Here is a tiny trained network, its code and every weight. The questions are about switching its units off for an input and a class, where a switched-off unit gives its printed mean instead of its output.

import numpy as np


def w(rows, s, z=0):
    codes = np.array(rows[::2]) - 128.0
    scale = np.full(codes.shape[1], s)
    scale[-1] = z or s
    return codes * scale


def f(y):
    return y / 2 * (1 + np.tanh(0.7978845608 * (y + 0.044715 * y**3)))


def log_softmax(a):
    a = a - a.max(-1, keepdims=True)
    return a - np.log(np.exp(a).sum(-1, keepdims=True))


def net(x, mask):
    res = np.array(x, float).reshape(1, 6) / 4 @ E
    y = f(res @ A[0][:, :-1].T + A[0][:, -1])
    res = res + np.where(mask, y, B[0][:, -1]) @ B[0][:, :-1]
    return log_softmax(res[-1] @ U[:, :-1].T + U[:, -1])


A, B = {}, {}
E = w([
[92,22,240,97,21,124],'x0',
[27,158,86,189,88,159],'x1',
[189,113,108,156,27,162],'x2',
[84,14,51,134,157,194],'x3',
[197,191,208,69,137,254],'x4',
[115,132,127,114,148,123],'x5',
],0.0083)
A[0] = w([
[151,70,88,125,118,160,95],'n1',
[176,190,124,118,71,65,148],'n2',
[6,162,99,145,90,155,5],'n3',
[184,194,35,162,137,137,33],'n4',
[204,69,116,118,148,63,185],'n5',
[139,160,89,162,27,180,171],'n6',
[104,108,161,105,68,118,196],'n7',
[143,65,57,113,157,190,38],'n8',
[146,144,167,109,153,212,72],'n9',
],0.013,0.0019)
B[0] = w([
[81,142,200,166,104,139,182],'n1',
[12,171,149,151,173,206,195],'n2',
[151,189,97,64,116,90,216],'n3',
[161,64,121,74,204,188,248],'n4',
[174,198,76,133,76,87,200],'n5',
[176,134,149,162,124,53,213],'n6',
[191,26,132,120,173,173,193],'n7',
[101,184,199,152,139,170,216],'n8',
[94,154,9,165,107,85,205],'n9',
],0.012,0.011)
U = w([
[191,2,144,72,185,168,83],'0',
[33,158,237,182,126,163,31],'1',
[121,104,15,199,82,94,186],'2',
[232,206,114,59,53,97,64],'3',
[151,108,138,156,139,95,253],'4',
],0.0097,0.0068)

Each question gives the input, the list of numbers given to net, and the class t.
The units are the neurons (one row each of A and B). Each row of codes is followed by its name. A weight is (code - 128) times the scale printed after its matrix; where a second scale follows, it is the last column's (A, B and U).
mask holds one flag per neuron, in row order. A switched-off neuron (its flag False) gives its mean, the last column of its row in B, instead of its output. The means were averaged over made-up inputs and are rounded, as every weight is.
A unit's drop is (log p(t) with every unit on - log p(t) with that unit switched off) / (log p(t) with every unit on - log p(t) with every unit switched off).
The circuit of an input: a set's keep is (log p(t) with only the set's units on - log p(t) with every unit switched off) / (log p(t) with every unit on - log p(t) with every unit switched off). Starting from all 9 units, units are removed one at a time, each time the one whose removal leaves the highest keep (on an exact tie, the one counted first), for as long as the keep stays at least 0.8.
units of the circuit, in order: the units of the circuit, biggest drop first
most important unit: the unit with the biggest drop
k most important neurons: the k neurons with the biggest drops, biggest first
drop of u: that unit's drop, to one decimal
input [2,-8,6,8,2,-1], class 1: 2 most important neurons	n1; n8
input [-1,-4,-3,8,-2,6], class 1: most important unit	n8
input [-5,-5,1,-6,7,-7], class 2: units of the circuit, in order	n9; n2
input [7,-6,2,-8,-6,-6], class 1: 2 most important neurons	n2; n4
input [-3,-1,0,6,7,8], class 2: 2 most important neurons	n9; n2
input [0,2,6,3,-1,6], class 4: 2 most important neurons	n2; n6
input [-5,-4,-4,5,6,4], class 2: 3 most important neurons	n9; n7; n2
input [-4,-7,-7,-4,8,4], class 2: units of the circuit, in order	n9; n3
input [3,6,8,7,1,-8], class 4: 3 most important neurons	n6; n2; n3
input [3,-2,-4,-5,8,2], class 2: 2 most important neurons	n9; n8
input [7,4,4,-6,7,6], class 0: 3 most important neurons	n7; n5; n8
input [7,0,-7,0,-6,-4], class 0: 2 most important neurons	n7; n9
input [-4,0,7,7,1,-5], class 1: 2 most important neurons	n8; n1
input [-7,-6,-3,0,2,6], class 0: most important unit	n4
input [-5,-8,4,7,-3,0], class 3: 2 most important neurons	n5; n2
input [-4,-6,2,2,-1,-2], class 3: 2 most important neurons	n5; n7
input [1,6,2,5,2,8], class 3: 2 most important neurons	n3; n2
input [8,-3,-6,-8,-5,1], class 0: 2 most important neurons	n7; n8
input [4,-1,5,5,5,0], class 1: 3 most important neurons	n1; n4; n8
input [-3,-1,7,8,0,-8], class 1: most important unit	n8
input [-6,4,4,-3,-4,-3], class 0: drop of n9	0.1
input [-5,8,6,5,2,2], class 3: drop of n3	0.8
input [0,-2,3,-3,-2,0], class 1: drop of n2	1.1
input [1,1,-1,3,5,7], class 2: drop of n4	0.2
